In the rows, 128 means zero.
Each row has a class, written after it, and each block has its own classes.
[128 153 105 105 148 107 110 163 121 118 161 109 112 101  77 127 133 155
 172 181 112 132 126 164 156 133 151 208 108  88 130 139 191 141 122] => P
[145 145 113 150 133 143 146 100 148  70 137  96 102 117 112 156 145 112
 134 124 141 108 121 139 169 125 113 114 125 106  98 102 118 127 150] => W
[122 107 103 137 133 117 142  96 138  88 137  82  84 108 143 134 158  89
 122 154 115 109 152 137 142 134 123  82 116 120  89  80  97 121 170] => V
[123 125 122 150 146 124 138  59 145  87 143  97 115 118 137 143 137 116
 115 138 110 104 117 146 126 113 114  67 120 104  98  86 124 122 193] => V
[143 172 127 189 115 102 180 103 129  83 110 163  76 181 105 184 141 168
 191 121  81 148 137 127 173 126 163  97 111 109 152 111 103 129  89] => U
[117 171 130 150 198  94 125 157 125 119 158  96 109 128  87 149 132 155
 126 141 107 116 119 137 168 107 131 151 121 100 124 122 126 111 152] => Q
[ 92 135 163 112 142 166  79 127 107 152 134 114  79 157 116 115 128 154
 131 104 130 119  88 139 139 137 142 157 128 118 134 183 141 156 117] => W
[ 75 106 109  85 134 100  90 128 103 129 172  62  77 114 118 122 131 159
 147 168  99  94  87 158 123 131 146 150 120  93 108 122 184 139 155] => V
[110 142 185 136 166 146 110 112 115 151 132 162  87 154 116 141 114 155
 146 126 117 134 116 152 135 147 169 127 118 111 151 147 143 159  91] => P
[113 147 119 157  93  94 145  94 112  91 136 146  72 172 140 166 121 168
 185 102  77 131 119 116 155 123 149 123 119 114 157 128 121 129 122] => U
[127 162 169 131 155 137 115  98 109 137 102 140  76 181 100 163 148 211
 149 112 111 117  68 145 154 125 149 116 146 111 144 115 125 129 108] => Q
[103  96 118  56 118 125  87 146 104 164 143  76 118 109  88  90 127 113
 127 169 114 113  86 149 108 118 125 169 139 116 120 129 170 140 184] => Q
[ 95  85 150 120 112 149  91 163 120 161 108 127 134 123 149 109 144 102
 119 111 133 132 132 100 103 140 119 154 132 146 143 163  98 164 129] => X
[112 138  86 171 112 102 168 121 146  92 116 138 113 108 149 164 120  88
 128 156 106 132 165 100 129 120 137 163 123 135 110  94 110 129 167] => X
[124  95 108  91 100 114  97 173 121 140 136 103 144 112  89  98 137 117
 156 167 117 133 129 144 121 116 129 200 126 110 135 136 160 139 145] => U
[101 107 142 123 140 151 106 132 134 163 131  84  99 153 133 112 116 110
 133 125 122 110 123 120 147 124 144 131 138 111 129 120 129 162 160] => W
[113 122 120  66 137 131  87 150 108 152 139  91 121 108  71 111 125 130
 144 167 114 115  72 160 111 108 124 200 130 107 119 133 184 144 166] => Q
[ 73  99 178  97 153 144  86 117 109 158 139 127  83 148 124  95 134 150
  95 116 132 117 113 141 132 154 142 130 135 132 137 167 124 126 144] => C
[110  99 166 107 142 159  91 141 109 174 112 125 116 149 104  87 137 102
 102 128 129 130 119 138 115 136 121 114 144 143 139 163  99 139 149] => Q
[120 146 146 132 139 127 115 126 117 117  93 118  92 169 139 151 137 196
 171  97 128 105  99 102 162 113 142 172 158 132 128 113  97 153 107] => D
[128 129 138 130 117 138 139  92 112 103 113 103  79 156 114 155 137 135
 156  96 107 110  93 133 158 127 120  49 135 123 138 116  92 143 137] => Q
[100 117 162 141 153 132 110 143 128 124 117 137  92 137 132 142 128 135
 153 110 131 119 121 116 130 139 137 154 145 144 147 144  88 141 106] => C
[134 140 128 158 189  99 143 173 137 117 137  87  96 143  98 155 140 115
 149 138 117 111 139 128 178 119 136 145 129 110 126  88  88 134 135] => Q
[119 133 156 141 100 133 125  52 114 112 118 138  88 184 121 147 129 190
 149  88  92 119 104 145 157 116 140  44 127 102 155 127 126 136 140] => U
[146 129 121 150 131 117 153  79 145  99 141 136 136 126 114 128 139 121
 114 150 117 133 138 149 140 116 114 113 118 104 117 104 128 100 177] => U
[ 98 141 156 113 173 107  95 111  95 139 155  94  71 133 135 148 118 171
 124 104 125  97  64 145 129 126 124 137 126 121 131 145 121 128 116] => Q
[ 97 139 126 167 173  87 123 158 130 146 146 113 120 159 130 130 112 145
 148 145  89 127 153 110 153  98 148 177 130 110 155 126 127 122 171] => U
[110 162 142 150 121 150 134  79 111 101 116 184  71 181  99 158 150 175
 167 127  76 139 107 151 162 138 163  93 115 106 140 123 147 135 109] => V
[ 98 137 115 130  88 128 134 105 107 115 107 157  96 160 137 131 110 134
 156 112  95 134 134 112 141 131 144 142 130 144 140 152 128 141 137] => D
[113 129 118 120 152  94 119 124 120  99 158  97 106 128 111 155 116 157
 168 132 108  89 109 144 142 114 131 157 116  96 124 120 167 157 148] => D
[193 153 117 170 139 149 160 103 175  73 119 142 180 113  98 141 121  90
 152 128 137 139 146 153 153 108 102 132 123 106 130  97 118 143 149] => P
[137 118 124 140 138 145 132  76 152 104 125 112 135 127 122 125 141 101
 121 141 112 115 120 148 117 110 114  95 123 109 105  89 129 134 190] => V
[ 92 136 105  91 134 106 102 156 100 148 164 108 105 103 105 108 122 149
 147 185 106 134 127 146 136 140 156 193 112 104 128 148 201 127 147] => P
[ 91 122 125 185  85 126 150 114 110 120  97 162 129 156 140 141 139 120
 134 131  89 143 171  83 137 134 141  47 121 135 150 143 110 139 159] => X
[115 121 115 126 132 158 133 118 154 111 124 156 149  98 101  88 141  80
  96 165 133 149 151 133 129 130 103 173 145 141 106 135 123  90 202] => C
[163 175  95 140 189 106 160 110 151  27 162  71  91 108 105 178 144 158
 152 104 142  88 109 158 190 111  93 166 113  98  88  97 109 131 145] => D
[ 98 105 142 109 123 128 117 142 105 157 110 148  96 151 138 103 111 109
 117 138 123 137 160 119 119 153 160 166 137 157 134 158 105 148 126] => D
[ 93  93  94  67 122 114  87 200 125 123 147  57 104  90  99  95 149 123
 171 160 133 111 102 132 144 132 118 252 138 123 116 146 143 138 144] => C
[134 122 133 156 136 126 147  65 150  96 135 120 135 128 129 141 124 114
 112 128 115 121 130 146 128 104 106  87 122 105 122 105 121 110 201] => U
[120 131 104 103 151  99 106 187 115 119 154  77 134 102  65 130 140 121
 159 166 109 115 101 151 138 112 116 186 122 106 136 143 165 132 159] => Q
[119 132 119 162 140 113 142  87 148  74 136  88 123 106 139 163 133 131
 107 117 130  98 123 132 150 111 105 105 112  99  99 102 115 132 179] => X
[116 124 185  94 173 145 100 109 116 126 136 123  90 143 111 131 142 168
 103  98 147 107  97 156 153 145 137 138 130 118 126 148 116 147 113] => D
[125 120 146 141  98 134 136  57 118 104 113 121  69 185 145 166 135 176
 184  76  98 109  85 142 155 125 129  60 123 105 155 116 113 147 115] => U
[101 135 101 106 150  95 120 167 124  98 159 104  71 106  79 140 157 161
 178 169 112 115 113 153 175 144 145 199 122 105 126 131 155 121 112] => C
[115 137 167 126 127 127 109  86 116 137 114 118  81 179 135 153 132 226
 168  99 116 110  57 137 151 114 145 143 145  99 141 111 127 139  93] => U
[116 157 148 145 148 115 134 119 114 110  99 138  67 180 123 167 147 214
 160 113 118 110 128 119 196 134 166 128 151 120 133 101 100 135  91] => D
[136 121 149 118 153 157 133  36 159 100 115  96 118 134 124 145 100 116
 116  95 132  83  85 171 118  92 110 102 128 108 102  94 133 164 189] => D
[105 146 142 126 109 141 128  87 106 108 109 154  91 175 113 131 129 166
 138 102 105 125 121 133 166 132 146 110 126 126 133 150 131 138 136] => D
[116 124 119 124 139  98 126 150 117 105 147 105 108 113  91 163 151 164
 151 163 116 109 121 148 153 139 146 146 106  85 128 115 167 155 124] => X
[ 87 136 118 134  89 136 123 112 105 114 120 140  98 146 135 144 135 157
 142 100 101 126 114 112 164 130 132 124 119 121 139 144 136 143 129] => X
[122 140 118 128  99 128 131 117 112  98 130 124  76 138 146 152 125 141
 188 100 108 128 120 117 169 139 143 130 122 125 143 123 118 151 100] => P
[148 156 117 165 142 133 154  84 145  62 144 103  92 126 116 171 138 130
 137 118 133 105 129 142 177 127 120  80 118  97 106  99 114 128 150] => W
[ 87 122  96 119 127  81 117 161 109 114 160  90  87 102 128 160 130 150
 169 160  98 107 119 118 134 131 144 187 110 102 128 128 163 159 139] => X
[ 94 138 127 121 124 127 105 183 114 123 101 130  82 141 116 124 166 183
 161 138 130 137 133  92 180 144 148 205 162 141 124 129  94 108 101] => C
[100 128 124 126  98 145 128 121 121 101 111 143  88 142 116 126 144 139
 166 111 111 132 117 115 165 139 129 133 146 142 143 145 104 126 125] => C
[128 150 183 115 181 146 103 113 117 125 144 133  84 133 112 155 136 184
 137 108 139 124  89 167 145 152 148 137 116 103 144 148 138 148  84] => P
[118 110 134 151 121 127 143  54 146  99 125 108 129 112 144 154 127 118
  93 124 123 101 124 134 119 115 113  55 116 101 103  89 128 142 194] => X
[123 136 166 111 147 152 105 131 109 157 110 163  86 156  92 130 121 124
 131 128 114 139 110 147 116 134 151 155 134 135 143 147 114 151 116] => Q
[105 137 141 152 119 120 122 137 111 114  95 130  75 164 141 177 163 208
 153 111 122 112 127  98 181 139 157 130 140 112 130  96 103 143  94] => X
[ 99  84 174 126 149 156  96 151 123 150 119 144 125 135 131 100 144 110
 123 118 144 131 139 115 128 153 117 129 144 145 148 160  89 132 131] => C
[128  94 162 151 120 134 104 157 127 142 101 138 163 146 129 114 139 109
 134 116 133 144 144 115 105 126 116 136 138 143 165 166  88 133 130] => U
[ 94 123 155 120 130 153  92 142 102 146 133 125  72 147 128 122 132 137
 124 118 132 127 135 122 144 157 151 125 134 131 136 171 113 146 114] => W
[131 134 120 130 131 140 131  68 149  85 146  71  88 116 132 154 127 114
 133 110 132  92  92 149 146 116 112 106 119  98  99 103 134 142 171] => W

A new block, with new classes.
[147  69 162 158 120 114 101 124  92 134 127 128  66 107 105  54 130  70
  97  79 147  90 141 130 173 117  68 121 122  80 139 115 173 107  81] => S
[116  63 224 152  66 138  98  97 128 146 106 145  72 125  80  86 143 101
 120 196  81 174 135 161 132  67  60 114 207 156  73 100 101 174 124] => Y
[112 116 126 107 190 130 121 144 157 131 142 122 158 142  67  62 105 108
 117 190 121  70 130  89 146  95 159 199 109 190 136 123 152  97 169] => H
[124  92 168 144 143 115 105 133 113 143 130 110  85 132 107  65 143  87
 117  69 142 124 144 128 146 134  61 110 113  42 116 115 225 104 102] => Z
[136  81 152 127 141 111 128 142 126 157 115 115 105 152 112  74 155  91
 106  96 123  94 157 125 167 117  93 101 115  82 101 140 197 112 109] => T
[112 115 160 123  63  88 137  72  87  90 145 112 101  69 137 152 141 129
 191 102 105 187 132 147 146 118 145 131 183 183 128 124 107 132  10] => S
[126  77 204 138  67 137  85 101 138 136  92 170  66 145 100 106 153  88
 119 184  57 191 136 175 115  98  56 139 189 139  83 109 141 155 116] => Z
[ 93 126 167  87  81 113 156  68  81 119 131 111 115  84 122 156 173 137
 216  99 103 185 150 146 129 113 139 123 181 136 107 125 134 128  27] => R
[144  82 155 118 148 118 139 128 101 175 132 121 108 135 108  66 142  82
 118  95 149  93 147 153 159 107  92 120 113  57 109 103 214 102 124] => R
[ 99 133 144  98 231 133 133 110 153 119 153  98 151 154  49  69  85  79
 170 192 113  96 179 125 149  87 160 195 129 182 134 122 173 130 136] => R
[119  88 159 141 149 115 124 141 123 155 122 122  90 125  95  72 141  88
 106  92 151  91 129 131 158 111  81 133 114  89 125 116 193  73 120] => H
[109 137 122 117 206 121 114 139 168 123 154 106 159 154  50  65  87 102
 130 198 123  76 143  97 148  85 165 199 110 196 145 129 153 105 163] => H
[ 86 134 157 112  82  99 142  84  88  89 145  97 112  91 140 164 165 136
 214  84  95 199 147 138 125 138 160 125 154 148 111 131 144 100  29] => Z
[139  72 160 158 151 104 121 159 109 151 133  92  92 129 113  62 123  99
  99  86 160  96 143 136 169 128  71 114 114  73  97 107 194 109 120] => Y
[126 122 118 110 213 114 106 143 164 122 159 106 158 158  69  79  83 101
 131 183  84  92 158 100 140 111 151 184  91 150 130 130 207 115 156] => Z
[105  79 213 134  73 147  83  85 133 124  73 159  53 118  75 112 162  83
 137 201  90 192 106 167 133  78  52 132 228 167 109 100 105 150 126] => H
[131  81 156 129 142 123 129 128 102 163 135 131 102 133 110  79 140  84
 118  88 149  86 150 147 158 109  98 119 108  50 108  95 208  99 126] => R
[123  90 165 146 157 137 131 129 105 153 126 106  77 111  89  57 148  91
 103  72 177 119 132 131 152 110  59 108 118  70 135 130 184  85 100] => J
[119 101 105 106 187 129 124 147 151 114 161 112 138 164  69  84  84  84
 127 187 105  67 158  89 152  93 147 190 123 175 135 125 181 116 160] => M
[144 151 165 178  24 129 104 130 101 135 107 123 102 132  59 121 144 172
 140 151 145 142 141 103 118  53 133  63 119  93  85  95  40 162 152] => J
[ 96 135 166  91  72 105 161  75 112 115 126 105 122 101 134 155 188 152
 200 101  78 179 144 124 132 113 120 101 183 166 102 151 123 132   4] => T
[107  71 212 125  83 149  90  70 127 147  95 170  61 133  80 112 154  80
 149 187  70 180 146 187 120  68  70 143 217 142  89  97 119 164 103] => R
[144 156 167 181  14 131  69 136  74 113  97 144  89 135  70 110 157 149
 144 139 121 122 144 105 122  70 149  73 116 111  85 108  72 168 178] => B
[122 140 175 103  66 112 159  97 102 116 128  96 125  92 135 142 161 139
 195 128 124 212 142 122 128 122 139 130 180 159 112 140 139 138  17] => A
[128 121 127 104 209 113 112 130 158 113 156 104 161 161  79  70  85  92
 133 187  94  95 164  91 139 107 166 175  96 144 125 126 208 130 159] => Z
[110  59 221 125  76 151 102  63 127 152  86 170  57 121  86 113 159  78
 143 183  68 187 144 185 117  68  68 129 220 142  91 100 108 159 106] => R
[126  77 159 125 161 120  93 113  99 151 118 121  88 127  97  41 143  76
 112  94 154 100 162 130 175 134  70  91 120  69 116 119 230 116 101] => E
[148  73 155 152 116 108 123 132 108 143 131 134  91 114 117  58 124  69
  89  94 154  73 146 137 176 113  84 122 108  70 122 105 183 106 119] => S
[ 94 132 180 125  69 108 155  65  72 121 127 112 107  97 126 153 132 138
 222  97  95 201 148 134 148 119 147  97 189 141 115 124 121 112  34] => G
[130 135 139 111 178 134 127 131 141 121 149 106 162 144  52  47  99 102
 120 188 143  79 151 100 151  69 153 173  83 179 131 129 173 130 169] => J
[117  86 160 141 144 112 102 136 109 164 125 111  78 117  86  71 140  89
 106  85 159 110 128 132 169 113  78  95 127  47 123 111 202  87 121] => H
[136  94 214 133  58 155  82  94 136 129  77 162  67 117  87 113 143  75
 136 224  77 204 127 167 122  77  64 141 206 157 105 122 125 166 119] => A
[110 134 151 113  19 112 160 100  87  73 144 114  96 122 139 147 164 116
 187 104 112 183 151 119 130 114 132 137 200 174  98 128 130 137  38] => M
[128 149 131 119 192 128 115 151 173 135 146  91 164 155  53  59  91  92
 146 210 121 101 171  94 138  82 166 202 109 175 143 152 173 123 143] => A
[ 90 151 137 113 214 120 119 134 167 115 147  93 153 155  41  55  82  89
 143 195 134  91 162 113 156  91 162 199 118 205 137 136 159 117 148] => H
[129 120 175 189  30 123  77 140  88 139  98 163 108 132  56 146  94 179
 163 165  99 125 129 102 142  79 142  77 129 107  93  75  53 157 179] => G
[ 96 119 137 135 219 111  94 144 164 120 170  71 162 156  45  61  68 105
 135 194 120  79 176 109 160  87 170 192 103 205 125 130 156 147 154] => Y
[133  61 203 135  76 138  77  66 123 148  78 174  65 131 102  96 160  93
 128 194  84 191 126 180 129  89  57 104 213 170  94 107 112 175 105] => E
[101 120 112 110 167 120 110 131 147 102 158 106 134 145  72 100  89  88
 158 188 107  72 150 107 150  80 143 192 133 187 134 109 169 115 162] => M
[143  73 215 115  78 143  85  92 114 150  92 162  66 125  98  61 173  94
 131 205  80 194 115 155 133  99  48 121 232 141  99  92 102 200 104] => F
[154 132 147 173  35 120  66 133  92 134  89 162  96 141  65 102 143 154
 145 163 115 122 141 105 122  82 133  69 123  96  82 106  73 173 174] => E
[108 123 155 126  51 105 158  76  83  88 160 131 112  69 146 154 141 131
 181 102 109 175 135 128 145 120 170 118 175 160 120 118  97 113  31] => S
[119 129 172 105  78  92 152 103  77 113 144 109 110  95 146 115 171 157
 199 104 125 207 131 136 141 154 126 117 196 140  97 109 107 163  10] => F
[124  80 213 124  80 165 104  77 132 141  96 149  74 135  70  76 169  81
 123 211 100 188 121 157 129  49  58 134 219 168 104 105 124 157 120] => J
[132  82 161 124 152 117 105 141 111 148 128 116  95 131 110  51 141  82
 103  82 130  96 150 112 152 137  69 119  96  34 108 110 248  97 118] => Z
[104  70 206 137  90 142  75  95 129 136 103 132  77 120  81 103 141 101
 135 210  88 176 123 173 145  79  56 131 218 164  87  91 106 177 125] => Y
[115  83 166 128 156 124 124 109  93 154 123 120  78 113 101  80 142  82
 147  74 152 109 147 159 152 111  77 126 133  56 121 111 186  96  92] => R
[116  70 205 153  61 138  74  87 115 139  95 165  52 130  96 117 164  91
 127 174  77 178 132 193 138  77  74 123 209 169  94 107 110 144 115] => B
[105 160 178 115  79 114 177  82  97  79 131  87 103 108 113 124 160 119
 193 113 135 213 163 140 138 111 132 125 179 183 101 139 136 130  24] => J
[117 131 102 115 138 134 102 152 145  98 160 117 141 164  58  87 105  93
 139 186 103  57 152  81 147  80 140 197 118 181 139 122 172 126 168] => M
[124 136 190 188  24 109  74 117  85 137  84 136  88 140  61 128  93 157
 175 156 109 145 163 105 144  74 141  61 147  82  71  75  62 176 157] => G
[124  79 151 128 154 119 108 120  96 168 140 126  90 125  98  77 137  89
 131  77 146  94 146 136 151 100  97 119 123  27 115 106 209 101 114] => R
[149 142 164 177  35 128 103 133  99 145 108 127 100 127  63 115 140 173
 133 150 135 140 130  97 112  50 137  60 117  90  80  90  54 153 167] => J
[114 117 129 109 186 114 105 144 160 117 143 107 165 156  83  73 106 103
 132 170 105  83 163 100 132 114 158 203  80 168 126 130 194 125 154] => Z
[129  62 202 135  55 147  71  64 125 138  95 167  62 110  85  79 162  68
 126 201  65 158 119 151 131  49  71 146 220 170 126 102 102 161 109] => S
[113  59 215 108  72 160  92  54 125 154  94 162  71 119  86  95 184  76
 149 192  70 182 127 163 116  52  68 137 240 140 108  94 123 159 110] => R
[ 93 148 162 125  64 111 164  92  81  94 151 124 114  99 161 170 171 157
 190  76 125 189 136 155 134 141 150 121 174 170  94 124 123 110  24] => B
[114  62 228 155  81 135  99  88 130 145 105 144  66 122  88  93 138 101
 123 184  77 177 133 159 126  67  58 112 205 155  75  99 107 174 115] => Y
[136 147 184 180  19 148 112 131  87 126 108 144  98 128  44 110 149 160
 147 163 149 142 131 101 125  45 128  53 129  87  84  87  48 164 176] => J
[141 164 161 180  28 128  85 138  99 124 103 122 103 143  42 103 138 154
 145 160 150 120 150 106 124  43 139  84 102 104  86  99  57 169 173] => J
[163 153 176 173  14 142  93 145  90 139  97 144 106 123  67 124 134 160
 153 183 124 151 131  85 114  64 154  60 114  78  88  98  57 167 175] => A
[128  80 150 134 151 109 118 129 130 161 136 125  97 137 115  87 141 101
 107  84 110  95 141 123 157 110  81  95 122  65 107 133 201  99  93] => T
[141 135 157 175  27 123  71 151 107 109 105 150 106 129  77 151 130 176
 147 164  91 136 124 104 112  97 134  84 108  99  81  75  64 156 183] => Z
[142 143 152 182  24 126  68 146  82 117 105 154  96 134  81 125 149 157
 139 141 117 107 133 120 127  79 148  99 107 129  87 102  73 147 180] => B
[ 94 120 179  86  92 105 165  57  82 113 138 103 115  89 117 151 158 128
 231 121 107 206 152 163 139 107 150 124 205 160 102 118 129 139  23] => R
[118 154 126 122 183 135 108 133 147 109 154  92 145 147  43  69 101 105
 142 187 132  84 149 102 152  68 142 176 101 173 141 118 170 113 156] => J
[133 139 170 179  32 134  99 148 105 128  97 149 101 125  60 141 142 179
 143 164 125 134 105  95 120  76 136  72 131 120  94  80  29 144 179] => H
[115 137 161 108  74  97 164 112  81 104 150 112 115  99 156 135 168 157
 195 105 127 214 137 141 147 170 142 116 195 143  94 110  98 149  13] => F
[125  84 144 128 152 110 104 122  99 163 131 114  85 124  96  88 136  84
 139  83 139  98 155 152 158 105  94 123 123  34 114 109 208  98 110] => R
[ 96  80 224 133  59 154  75  82 128 128  75 161  62 121  74 111 164  90
 127 202  93 181 114 165 135  77  69 125 207 183 104  93  95 161 124] => H
[105 151 173 114  75 103 147  97 101  63 137 105 104 120 141 145 152 117
 196 108  92 219 160 136 129 155 133 134 175 155  88 126 175 135  28] => Z
[131 129 184 189  12 126  85 136  84 145  94 159 105 134  52 130 105 175
 163 162  99 135 142  97 141  74 140  64 134 102  85  82  50 160 174] => G
[139 132 165 174  42 119  81 144 104 114 105 152 103 123  80 153 122 175
 154 162  95 145 120 114 111  98 131  78 109  93  75  76  66 155 181] => Z
[122 134 173 135  40 101 158  86  97  62 137 120  87  91 135 133 153  97
 181 109 101 197 156 128 146 123 136 127 203 167 112 127 129 135  27] => S
[164 112 128 113 214 114 139 156 149 141 171 131 161 167  86  39  96 110
 122 197 108  90 137  87 148 109 152 169 122 141 126 116 165 155 155] => F
[115  62 220 109  66 149  87  59 118 156  87 163  75 117  81 109 163  86
 146 202  73 185 132 180 121  56  80 118 218 146  92  90 114 183 128] => R
[123  69 209 128  74 150  69  65 117 146  81 177  70 132  94  91 166  97
 130 200  79 193 121 172 127  90  63 101 210 182  95 102 118 180 107] => E
[133  91 151 143 137 108  85 141 116 154 141 111  88 136  97  69 133  87
 106  87 125 114 146 131 155 123  74 100 110  20 112 109 236  99 125] => Z
